cols: N U Q D R
[-18 -89 -33  49 -37] = j_383
[-32 -34 -87  -5  20] = j_663
[-3 80 25 48 27] = j_684
[-31  20 -88 -87 -34] = j_679
[101 -12  -4 -50 100] = j_232
[-12 -51 -16 100  -4] = j_278
order: [-34 -31  20 -88 -87] : j_679
gone j_232: [-12 -50 101 100] : [-4]
order: [-51 100 -12 -16  -4] : j_278
gone j_679: [-88  20 -31 -34] : [-87]
gone j_232: [-12 101  -4 -50] : [100]

cols: H G M T W V X K Y P
[ 17  22 -19 -29  38 -78  -8  -7  -6  -6] -> j_570
[ -8 -32 -26  13  87 -78 -23  -4  80  -1] -> j_340
[ 87  -8 -32  -1  80 -78  13  -4 -22 -26] -> j_927
[-77 -14 -35   3  88 -16  17  -3 -24 -32] -> j_622
col: [ 22 -32] : G
both j_622 j_340:  : [-32]
both j_340 j_622:  : [-32]
order: [-26 -22  -4  13 -78  80  -1 -32  -8  87] : j_927
order: [-78 -32 -26 -22  -8  -4  -1  13  80  87] : j_927
q: [ 87  -8 -32  -1  80 -78  13  -4 -22 -26] : j_927

cols: F Z C B E L J A
[  5 -39  43 -57  -6 -21   1  29] = j_899
[ -27 -117   -9  -31  -59   16  -25   -6] = j_713
[  5  -4  19 -21 -36  -7   5  13] = j_530
[-15 -74  -1 -25 -36 -28 -27  -1] = j_797
[  1 -41  37 -50  -9 -20  -1  25] = j_292
[  5  46  25  31  12  15 -35 -13] = j_324
[  5 -39  43 -57 -28 -15 -19   8] = j_635
[ -27 -117   -9  -31  -59  -16  -48   -6] = j_268
[-16  31 -93 104 -18  43 -22 -60] = j_825
[  5  -4  19 -21  79 -21  71  62] = j_287
both j_797 j_530:  : [-36]
both j_292 j_324:  : [25]
col: [ -41   46  -39 -117] : Z
gone j_797: [-25 -74 -36  -1 -28 -15  -1] : [-27]
both j_292 j_268:  : [-9]

cols: Lefom sira mut zofuz sobev ven
[ 16 -38  18 -47  -2  -6] : j_701
[-87  -1   7 -17  39  -3] : j_411
[-38  -6  -2  18  16 -46] : j_712
[-25  -6   6  45  16  28] : j_977
[-30  -5  -1  18  21 -43] : j_431
[-93   3   4   2  45   4] : j_150
[ 10  -3   4  57 -33 -24] : j_812
[-52   2  -8 -21 -22  17] : j_17
[ 28   1   4  59 -37 -17] : j_595
[-23  -3   9  -5  22 -16] : j_518
order: [-37 -17   1   4  28  59] : j_595
col: [ 17 -17] : ven
order: [-46 -38  -6  -2  16  18] : j_712
gone j_150: [-93  45   4   4   3] : [2]

cols: tozuz Tavub soko fisu kem lut Penav
[-27 105 -74  33  29   1 -14] : j_849
[  1 -73 -14 105  29 -13 -27] : j_58
[ 18 -33 -73  91  22  63 -30] : j_440
[ 50 -49  18  44   9 104 -33] : j_234
col: [105  91] : fisu
order: [-13 -14 -73  29 105   1 -27] : j_58
gone j_440: [ 63  91  22 -30 -73  18] : [-33]
gone j_58: [  1 105  29 -13 -73 -27] : [-14]
q: [-27 105 -74  33  29   1 -14] : j_849

cols: kip tomom zof kemi Zarap
[-19 -18 -70   7 -26]  j_614
[ 25   1  50  30 112]  j_500
[-18   7 -69 -19 -26]  j_888
[ 121 -106   36   13  102]  j_316
[-82  43 -34 -18 -99]  j_745
order: [-26   7 -70 -18 -19] : j_614
col: [-18 121] : kip

cols: goda vug lezam Nalam
[ -36 -115  -12  -75] -> j_621
[ -77 -116   25  -17] -> j_483
[-44  99 -43 -22] -> j_533
[ 41  99 -56  98] -> j_963
q: [ 41  99 -56  98] : j_963
gone j_533: [ 99 -44 -22] : [-43]
both j_533 j_963:  : [99]

cols: tekad zeses Delil Mabo bov muraz merif
[ 28  28  18 -17  24 -39  17] : j_775
[-25 -14 -16  -4  -7  32  -9] : j_42
[-23  32 -14  18   7 -43  16] : j_157
[ 25  -4  39 -76  13  11 -29] : j_688
[-23  16   7 -14  31  18 -43] : j_950
[  -6  -49   -8 -104  -10   39   11] : j_983
[ 52 -23  46  -1  -3  38 -41] : j_114
[-10 -22 -12   9 -18  17  -1] : j_617
order: [-43 -23 -14   7  16  18  32] : j_157
col: [-41  -1] : merif

cols: gof bilur bivu Defo Per folof Fulem mimin maf
[ 10   5 -49 -27 -49 -35  15 -26 -48] = j_578
[-35 -49 -48  10   5 -49  16 -27 -26] = j_656
[ 10   5 -49 -27 -49 -35  71 -37 -29] = j_891
[ 21  -5  22 -38  -4 -56  34 -46 -34] = j_178
order: [-46 -34  21  -5  22 -38  -4 -56  34] : j_178
q: [ 10   5 -49 -27 -49 -35  15 -26 -48] : j_578
order: [-48 -26  15 -35 -49 -27 -49   5  10] : j_578

cols: lala Nuv megam bazev mevog
[  2   4 -21 -30   5] -> j_545
[  2  21  22 -30   0] -> j_104
[  5 -30  21 -21   3] -> j_115
[  0   7   9 -27  10] -> j_473
[  2  21  20 -30   5] -> j_582
gone j_582: [-30   2  20   5] : [21]
order: [  5   2   4 -21 -30] : j_545
gone j_545: [-30   4 -21   5] : [2]
gone j_545: [  4 -21 -30   2] : [5]

